Here is a tiny trained network, its code and every weight. The questions are about switching its units off for an input and a class, where a switched-off unit gives its printed mean instead of its output.

import numpy as np


def w(rows, s, z=0):
    codes = np.array(rows[::2]) - 128.0
    scale = np.full(codes.shape[1], s)
    scale[-1] = z or s
    return codes * scale


def norm(h):
    return h / np.sqrt((h * h).mean(-1, keepdims=True) + 1e-5)


def f(y):
    return y / 2 * (1 + np.tanh(0.7978845608 * (y + 0.044715 * y**3)))


def log_softmax(a):
    a = a - a.max(-1, keepdims=True)
    return a - np.log(np.exp(a).sum(-1, keepdims=True))


def net(x, mask):
    res = np.array(x, float).reshape(1, 8) / 4 @ E
    u = 0
    for l in range(3):
        y = f(norm(res) @ A[l][:, :-1].T + A[l][:, -1])
        res = res + np.where(mask[u : u + 3], y, B[l][:, -1]) @ B[l][:, :-1]
        u += 3
    return log_softmax(norm(res)[-1] @ U[:, :-1].T + U[:, -1])


A, B = {}, {}
E = w([
[172,254,100,133,136,103,185,103,71,125],'x0',
[67,176,158,109,117,112,185,159,187,183],'x1',
[37,139,138,115,52,132,128,108,185,201],'x2',
[85,208,163,147,88,142,163,246,132,89],'x3',
[173,186,99,139,196,80,102,61,41,155],'x4',
[139,95,108,179,73,174,67,210,173,113],'x5',
[137,111,155,150,129,88,120,72,142,104],'x6',
[166,136,77,92,164,168,123,34,96,111],'x7',
],0.0057)
A[0] = w([
[143,3,129,184,98,167,79,197,104,64,98],'L0N1',
[162,95,115,105,54,133,73,136,177,82,250],'L0N2',
[124,94,123,91,68,131,148,131,118,65,149],'L0N3',
],0.0065,0.0015)
B[0] = w([
[175,84,83,60,43,18,68,254,145,128,255],'L0N1',
[110,111,158,61,189,43,155,132,146,133,195],'L0N2',
[114,129,71,151,160,104,74,187,114,251,150],'L0N3',
],0.009,0.0048)
A[1] = w([
[116,142,148,157,113,116,110,117,166,134,1],'L1N1',
[169,92,172,106,100,163,58,108,148,90,116],'L1N2',
[135,45,72,151,133,99,87,1,64,118,195],'L1N3',
],0.0065,0.00071)
B[1] = w([
[101,90,131,22,72,180,88,110,107,87,123],'L1N1',
[131,248,2,133,51,108,30,241,126,141,141],'L1N2',
[47,239,82,169,51,68,10,64,121,181,254],'L1N3',
],0.008,0.0046)
A[2] = w([
[14,99,202,170,124,189,204,151,254,216,62],'L2N1',
[120,219,83,242,200,104,241,179,65,113,169],'L2N2',
[92,136,66,129,177,136,95,108,126,140,7],'L2N3',
],0.0058,0.0015)
B[2] = w([
[130,80,200,181,72,233,100,74,190,128,252],'L2N1',
[146,24,123,94,254,173,198,122,96,48,252],'L2N2',
[50,132,237,254,127,49,117,96,131,84,140],'L2N3',
],0.0094,0.0038)
U = w([
[85,228,99,174,115,80,66,60,81,159,205],'0',
[81,97,207,159,62,243,145,108,182,132,10],'1',
[150,112,136,126,211,178,221,133,56,51,135],'2',
[163,81,90,88,80,81,89,250,147,117,157],'3',
],0.011,0.0013)

Each question gives the input, the list of numbers given to net, and the class t.
The units are the neurons (one row each of A and B). Each row of codes is followed by its name. A weight is (code - 128) times the scale printed after its matrix; where a second scale follows, it is the last column's (A, B and U).
mask holds one flag per neuron, layer by layer. A switched-off neuron (its flag False) gives its mean, the last column of its row in B, instead of its output. The means were averaged over made-up inputs and are rounded, as every weight is.
A unit's drop is (log p(t) with every unit on - log p(t) with that unit switched off) / (log p(t) with every unit on - log p(t) with every unit switched off).
The circuit of an input: a set's keep is (log p(t) with only the set's units on - log p(t) with every unit switched off) / (log p(t) with every unit on - log p(t) with every unit switched off). Starting from all 9 units, units are removed one at a time, each time the one whose removal leaves the highest keep (on an exact tie, the one counted first), for as long as the keep stays at least 0.8.
units of the circuit, in order: the units of the circuit, biggest drop first
top k neurons: the k neurons with the biggest drops, biggest first
drop of u: that unit's drop, to one decimal
input [-3,-4,-1,4,-2,-8,7,-2], class 0: units of the circuit, in order -> L0N1; L2N2
input [1,3,-4,-4,-3,-6,6,-5], class 0: top 2 neurons -> L0N1; L0N2
input [6,6,1,5,-5,7,-2,-3], class 1: units of the circuit, in order -> L2N1; L0N1
input [8,-3,-6,-8,-4,-1,1,-8], class 0: units of the circuit, in order -> L1N3; L0N1
input [5,-2,-3,8,-4,2,2,-1], class 2: units of the circuit, in order -> L2N2; L1N3
input [-8,7,0,2,5,2,-3,1], class 1: units of the circuit, in order -> L2N1; L0N1
input [0,-5,7,4,-5,-1,-6,-3], class 1: units of the circuit, in order -> L2N1
input [4,-4,4,6,-7,-3,-5,8], class 2: units of the circuit, in order -> L0N1; L1N3
input [2,5,3,-1,6,6,-8,-1], class 1: units of the circuit, in order -> L0N1; L1N3
input [3,0,3,4,-4,-7,6,4], class 2: top 2 neurons -> L1N3; L2N2
input [-4,-2,-7,-8,-5,-7,-1,0], class 0: drop of L1N3 -> 0.5
input [0,3,2,5,-3,-5,-4,0], class 1: drop of L2N1 -> 0.5
input [-2,3,-4,-8,0,4,-7,5], class 0: drop of L2N1 -> 0.0
input [-7,7,-4,6,-6,-4,1,2], class 1: units of the circuit, in order -> L2N1
